Below are the code and all the weights of a small trained network. Each question names an input and a target symbol and asks about switching units off, where a switched-off unit gives its printed mean instead of its output.

import numpy as np


def w(rows, s, z=0):
    codes = np.array(rows[::2]) - 128.0
    scale = np.full(codes.shape[1], s)
    scale[-1] = z or s
    return codes * scale


def norm(h):
    return h / np.sqrt((h * h).mean(-1, keepdims=True) + 1e-5)


def f(y):
    return y / 2 * (1 + np.tanh(0.7978845608 * (y + 0.044715 * y**3)))


def softmax(a):
    e = np.exp(a - a.max(-1, keepdims=True))
    return e / e.sum(-1, keepdims=True)


def log_softmax(a):
    a = a - a.max(-1, keepdims=True)
    return a - np.log(np.exp(a).sum(-1, keepdims=True))


def net(x, mask):
    ids = ['αγεζηθλμξπστφψω'.index(c) for c in x.split()]
    T = len(ids)
    res = E[ids] + P[:T]
    u = 0
    for l in range(3):
        r = norm(res)
        for j in range(2):
            rows = slice(2 * j, 2 * j + 2)
            q, k, v = (r @ M[l][rows].T for M in (Q, K, V))
            z = softmax(np.where(np.tri(T) > 0, q @ k.T / 2**0.5, -1e9)) @ v
            o = O[l][rows]
            res = res + np.where(mask[u + j], z, o[:, -1]) @ o[:, :-1]
        u += 2
        y = f(norm(res) @ A[l][:, :-1].T + A[l][:, -1])
        res = res + np.where(mask[u : u + 4], y, B[l][:, -1]) @ B[l][:, :-1]
        u += 4
    return log_softmax(norm(res)[-1] @ U[:, :-1].T + U[:, -1])


Q, K, V, O, A, B = {}, {}, {}, {}, {}, {}
E = w([
[132,126,123,121],'α',
[105,116,135,121],'γ',
[131,124,144,134],'ε',
[1,182,120,62],'ζ',
[139,129,124,121],'η',
[133,141,119,122],'θ',
[128,105,160,133],'λ',
[127,135,99,127],'μ',
[132,138,114,118],'ξ',
[137,122,129,135],'π',
[135,123,133,122],'σ',
[134,130,103,122],'τ',
[133,129,105,131],'φ',
[127,139,102,122],'ψ',
[133,137,101,125],'ω',
],0.0059)
P = w([
[82,145,134,174],'0',
[249,181,127,171],'1',
[233,165,172,105],'2',
[236,150,176,94],'3',
[237,148,180,77],'4',
[232,150,175,63],'5',
[230,155,177,55],'6',
[225,157,176,48],'7',
],0.0011)
Q[0] = w([
[165,243,253,18],'0.h1',
[17,51,82,223],'0.h1',
[9,85,76,250],'0.h2',
[148,239,27,168],'0.h2',
],0.0031)
K[0] = w([
[160,202,106,26],'0.h1',
[117,69,190,204],'0.h1',
[216,110,156,199],'0.h2',
[115,99,25,254],'0.h2',
],0.0037)
V[0] = w([
[253,169,112,109],'0.h1',
[55,162,119,167],'0.h1',
[199,156,152,100],'0.h2',
[21,178,24,133],'0.h2',
],0.0018)
O[0] = w([
[88,81,42,161,253],'0.h1',
[142,133,154,24,92],'0.h1',
[37,111,28,155,174],'0.h2',
[118,4,219,65,126],'0.h2',
],0.0013,0.0016)
A[0] = w([
[254,40,158,168,53],'0.n1',
[186,138,204,195,190],'0.n2',
[118,96,154,172,253],'0.n3',
[141,172,106,164,175],'0.n4',
],0.0025,0.00052)
B[0] = w([
[26,182,10,75,254],'0.n1',
[164,151,4,48,183],'0.n2',
[162,214,84,89,117],'0.n3',
[108,47,203,73,167],'0.n4',
],0.0015,0.00094)
Q[1] = w([
[78,170,165,49],'1.h1',
[160,126,110,24],'1.h1',
[106,47,222,206],'1.h2',
[63,38,252,241],'1.h2',
],0.0029)
K[1] = w([
[58,124,122,139],'1.h1',
[68,109,138,139],'1.h1',
[240,170,238,104],'1.h2',
[255,160,192,126],'1.h2',
],0.0028)
V[1] = w([
[8,198,235,158],'1.h1',
[9,151,95,85],'1.h1',
[161,165,212,51],'1.h2',
[58,171,154,26],'1.h2',
],0.0014)
O[1] = w([
[81,90,43,168,1],'1.h1',
[180,15,154,187,107],'1.h1',
[170,145,6,127,145],'1.h2',
[114,114,83,91,149],'1.h2',
],0.0022,0.0011)
A[1] = w([
[211,30,202,102,50],'1.n1',
[111,76,169,22,254],'1.n2',
[207,253,117,74,77],'1.n3',
[250,159,39,122,86],'1.n4',
],0.0016,0.00074)
B[1] = w([
[90,73,16,101,121],'1.n1',
[175,214,58,163,192],'1.n2',
[80,78,158,182,248],'1.n3',
[11,122,247,114,235],'1.n4',
],0.0015,0.0014)
Q[2] = w([
[176,136,155,84],'2.h1',
[180,160,90,48],'2.h1',
[191,254,136,69],'2.h2',
[76,45,142,170],'2.h2',
],0.0069)
K[2] = w([
[107,77,58,178],'2.h1',
[132,54,116,188],'2.h1',
[1,71,137,165],'2.h2',
[226,201,110,92],'2.h2',
],0.0067)
V[2] = w([
[98,251,95,151],'2.h1',
[194,136,231,90],'2.h1',
[151,232,114,12],'2.h2',
[116,191,195,177],'2.h2',
],0.0034)
O[2] = w([
[79,124,103,253,252],'2.h1',
[162,50,173,94,225],'2.h1',
[210,222,89,103,255],'2.h2',
[169,120,145,214,35],'2.h2',
],0.0035,0.00043)
A[2] = w([
[121,146,106,166,71],'2.n1',
[36,123,97,47,123],'2.n2',
[117,196,59,20,146],'2.n3',
[40,253,40,224,8],'2.n4',
],0.0032,0.0011)
B[2] = w([
[141,110,207,162,116],'2.n1',
[150,120,147,213,180],'2.n2',
[107,72,67,199,253],'2.n3',
[106,153,232,4,204],'2.n4',
],0.0032,0.002)
U = w([
[151,131,95,136,34],'α',
[88,162,43,104,122],'γ',
[233,85,216,254,139],'ε',
[16,228,169,28,252],'ζ',
[133,23,199,198,84],'η',
[208,211,144,161,190],'θ',
[221,94,108,54,143],'λ',
[16,86,217,226,144],'μ',
[193,176,57,88,119],'ξ',
[56,42,63,197,92],'π',
[201,74,154,77,117],'σ',
[73,54,49,100,120],'τ',
[162,37,214,77,64],'φ',
[116,202,222,202,92],'ψ',
[77,30,169,45,80],'ω',
],0.0075,0.0034)

Each question gives the input, a string of symbols that net reads in full, and the target symbol t.
The units are the heads (2 rows each of Q, K, V and O) and the neurons (one row each of A and B). Each row of codes is followed by its name. A weight is (code - 128) times the scale printed after its matrix; where a second scale follows, it is the last column's (O, A, B and U).
mask holds one flag per unit, layer by layer, with each layer's heads first. A switched-off unit (its flag False) gives its mean, the last column of its rows in O or B, instead of its output. The means were averaged over made-up inputs and are rounded, as every weight is.
A unit's drop is (log p(t) with every unit on - log p(t) with that unit switched off) / (log p(t) with every unit on - log p(t) with every unit switched off).
The circuit of an input: a set's keep is (log p(t) with only the set's units on - log p(t) with every unit switched off) / (log p(t) with every unit on - log p(t) with every unit switched off). Starting from the 12 units with the biggest drops (on a tie, the unit counted first), units are removed one at a time, each time the one whose removal leaves the highest keep (on an exact tie, the one counted first), for as long as the keep stays at least 0.8.
units of the circuit, in order: the units of the circuit, biggest drop first
top k neurons: the k neurons with the biggest drops, biggest first
k most important neurons of layer l: the k neurons of layer l with the biggest drops, biggest first
which heads matter: for each layer, one digit per head in row order, 1 if its drop is at least 0.15 and else 0, layers parted by /
input γ σ μ π φ, target π: top 2 neurons	(1.n4, 1.n3)
input λ λ π θ μ ψ, target μ: which heads matter	00 / 10 / 01
input θ σ μ θ α α λ ξ, target ζ: units of the circuit, in order	(2.h1, 1.h1, 0.n2, 2.n4)
input λ π η, target μ: units of the circuit, in order	(2.h2)
input σ σ σ γ, target θ: units of the circuit, in order	(2.h2, 0.h2)
input θ ω π τ, target ζ: units of the circuit, in order	(2.h1, 0.n1, 2.n4)
input θ φ μ, target ζ: units of the circuit, in order	(2.h1, 2.n4)
input π ψ σ, target ε: units of the circuit, in order	(1.h2, 2.n4)
input π ξ θ ψ ε θ λ, target ε: units of the circuit, in order	(2.h2, 0.h2, 2.h1)
input λ π η π π θ, target μ: which heads matter	00 / 10 / 01
input γ λ σ ω ξ, target π: which heads matter	10 / 11 / 01
input θ θ ω λ α, target ζ: top 3 neurons	(0.n1, 0.n2, 2.n4)
input γ ξ θ γ φ, target π: top 3 neurons	(1.n4, 2.n2, 2.n3)
input σ γ φ ψ γ φ γ, target θ: top 2 neurons	(0.n2, 0.n1)
input σ λ π π ψ, target θ: which heads matter	11 / 00 / 01
input γ θ ω π, target π: top 2 neurons	(1.n4, 2.n2)
input σ γ θ θ ξ ξ, target θ: top 2 neurons	(0.n2, 0.n1)
input θ μ ω α, target ζ: top 3 neurons	(0.n1, 2.n4, 0.n2)
input π α ξ γ η π ξ λ, target ε: top 2 neurons	(0.n3, 0.n1)
input θ λ θ θ ξ τ ψ, target ζ: top 4 neurons	(0.n1, 2.n4, 0.n2, 1.n3)
input λ σ φ τ γ, target μ: top 2 neurons	(1.n4, 1.n2)
input θ γ γ, target ζ: top 2 neurons	(0.n1, 2.n4)
input ε α θ λ ζ μ, target ζ: 3 most important neurons of layer 2	(2.n4, 2.n2, 2.n3)
input π θ λ α ω γ γ, target ε: top 3 neurons	(0.n1, 0.n3, 1.n2)
input σ μ γ ψ, target θ: top 3 neurons	(0.n2, 0.n1, 1.n1)
input π θ τ λ ω π θ ω, target ε: top 2 neurons	(0.n1, 0.n3)
input θ ω ε, target ζ: which heads matter	10 / 10 / 10
input λ φ σ π σ θ θ η, target μ: most important neuron of layer 1	(1.n2)
